Below are the code and all the weights of a small trained network. Each question names an input and a class and asks about switching units off, where a switched-off unit gives its printed mean instead of its output.

import numpy as np


def w(rows, s, z=0):
    codes = np.array(rows[::2]) - 128.0
    scale = np.full(codes.shape[1], s)
    scale[-1] = z or s
    return codes * scale


def f(y):
    return np.maximum(y, 0)


def log_softmax(a):
    a = a - a.max(-1, keepdims=True)
    return a - np.log(np.exp(a).sum(-1, keepdims=True))


def net(x, mask):
    res = np.array(x, float).reshape(1, 7) / 4 @ E
    y = f(res @ A[0][:, :-1].T + A[0][:, -1])
    res = res + np.where(mask, y, B[0][:, -1]) @ B[0][:, :-1]
    return log_softmax(res[-1] @ U[:, :-1].T + U[:, -1])


A, B = {}, {}
E = w([
[109,142,139,142,73,92,165,186],'x0',
[210,82,104,74,168,58,189,135],'x1',
[90,133,245,85,93,120,124,132],'x2',
[166,103,148,108,91,201,161,158],'x3',
[112,39,146,183,64,143,64,93],'x4',
[131,139,199,156,119,151,92,185],'x5',
[121,66,131,101,117,136,111,116],'x6',
],0.011)
A[0] = w([
[110,162,97,208,151,143,122,157,172],'n0',
[99,143,187,149,128,136,104,176,151],'n1',
[148,83,112,140,113,150,60,76,52],'n2',
[183,165,138,65,151,104,184,155,198],'n3',
[131,100,99,132,173,161,109,77,70],'n4',
[102,78,123,55,89,156,163,85,178],'n5',
[156,79,212,100,109,173,161,191,139],'n6',
[143,217,76,88,240,68,149,72,202],'n7',
[161,73,85,80,103,80,172,156,151],'n8',
[146,84,158,187,75,131,91,207,128],'n9',
[76,87,118,178,134,126,2,52,217],'n10',
[142,117,194,45,155,122,84,134,144],'n11',
[95,183,161,137,78,105,117,189,147],'n12',
[130,167,173,90,195,151,117,89,130],'n13',
[113,135,186,114,87,130,137,137,2],'n14',
[163,179,83,112,173,107,126,182,158],'n15',
[119,56,80,115,70,130,103,33,224],'n16',
[110,92,109,153,113,53,94,55,164],'n17',
[53,169,170,153,58,92,125,175,178],'n18',
],0.01,0.0037)
B[0] = w([
[123,140,104,120,67,169,138,182,172],'n0',
[36,119,157,100,73,127,107,144,189],'n1',
[82,85,159,172,189,110,178,89,173],'n2',
[162,68,88,175,154,51,183,119,219],'n3',
[93,151,99,145,134,54,183,134,160],'n4',
[76,133,222,126,149,132,112,167,181],'n5',
[117,94,144,95,174,28,174,108,210],'n6',
[88,204,37,112,111,1,202,123,249],'n7',
[191,97,165,64,223,137,113,193,192],'n8',
[159,163,72,169,107,70,155,138,195],'n9',
[149,69,92,189,225,154,205,135,234],'n10',
[56,121,203,55,130,121,35,190,184],'n11',
[60,193,136,129,70,97,114,133,191],'n12',
[123,132,124,102,136,88,126,215,175],'n13',
[65,155,143,124,126,80,94,139,163],'n14',
[181,86,106,98,101,103,116,172,195],'n15',
[51,108,172,157,185,131,111,147,205],'n16',
[77,58,169,159,239,100,178,111,181],'n17',
[67,222,89,182,88,130,167,89,211],'n18',
],0.0089,0.014)
U = w([
[109,170,108,176,79,202,103,168,114],'0',
[211,143,160,76,86,166,40,52,2],'1',
[106,116,101,191,142,84,189,79,149],'2',
[123,51,191,103,166,139,126,154,167],'3',
[180,123,57,110,166,90,164,176,152],'4',
[83,173,133,64,78,90,117,152,140],'5',
[168,83,113,56,119,168,91,94,57],'6',
[253,79,88,124,95,121,146,136,83],'7',
],0.012,0.0086)

Each question gives the input, the list of numbers given to net, and the class t.
The units are the neurons (one row each of A and B). Each row of codes is followed by its name. A weight is (code - 128) times the scale printed after its matrix; where a second scale follows, it is the last column's (A, B and U).
mask holds one flag per neuron, in row order. A switched-off neuron (its flag False) gives its mean, the last column of its row in B, instead of its output. The means were averaged over made-up inputs and are rounded, as every weight is.
A unit's drop is (log p(t) with every unit on - log p(t) with that unit switched off) / (log p(t) with every unit on - log p(t) with every unit switched off).
The circuit of an input: a set's keep is (log p(t) with only the set's units on - log p(t) with every unit switched off) / (log p(t) with every unit on - log p(t) with every unit switched off). Starting from the 12 units with the biggest drops (on a tie, the unit counted first), units are removed one at a time, each time the one whose removal leaves the highest keep (on an exact tie, the one counted first), for as long as the keep stays at least 0.8.
units of the circuit, in order: the units of the circuit, biggest drop first
k most important neurons: the k neurons with the biggest drops, biggest first
drop of u: that unit's drop, to one decimal
input [-5,-1,2,7,-5,5,-6], class 5: units of the circuit, in order	[n10]
input [2,5,6,5,3,2,0], class 5: 2 most important neurons	[n10 n17]
input [-3,3,6,-4,4,3,-6], class 3: 2 most important neurons	[n7 n11]
input [3,7,4,7,-1,7,2], class 3: 3 most important neurons	[n7 n11 n8]
input [1,1,2,5,8,7,4], class 2: 2 most important neurons	[n9 n8]
input [5,-7,-3,5,-5,0,6], class 0: 2 most important neurons	[n7 n11]
input [4,2,0,2,-1,6,-5], class 5: 2 most important neurons	[n10 n12]
input [3,-2,4,0,7,-8,3], class 3: 4 most important neurons	[n7 n5 n16 n3]
input [-3,7,4,2,-3,0,4], class 3: 4 most important neurons	[n11 n5 n9 n18]
input [8,-5,-1,8,7,-1,-7], class 5: 2 most important neurons	[n6 n12]
input [-1,-3,0,-7,-6,-4,7], class 4: 3 most important neurons	[n18 n2 n13]
input [-4,-4,-7,-8,-3,-2,-5], class 4: drop of n15	0.2
input [-4,-1,-2,6,4,-1,8], class 3: drop of n7	0.5
input [6,3,0,-5,-1,-7,0], class 4: units of the circuit, in order	[n8]
input [7,-7,-7,6,2,7,4], class 0: drop of n7	0.3
input [0,8,8,1,5,-6,3], class 3: drop of n0	0.0
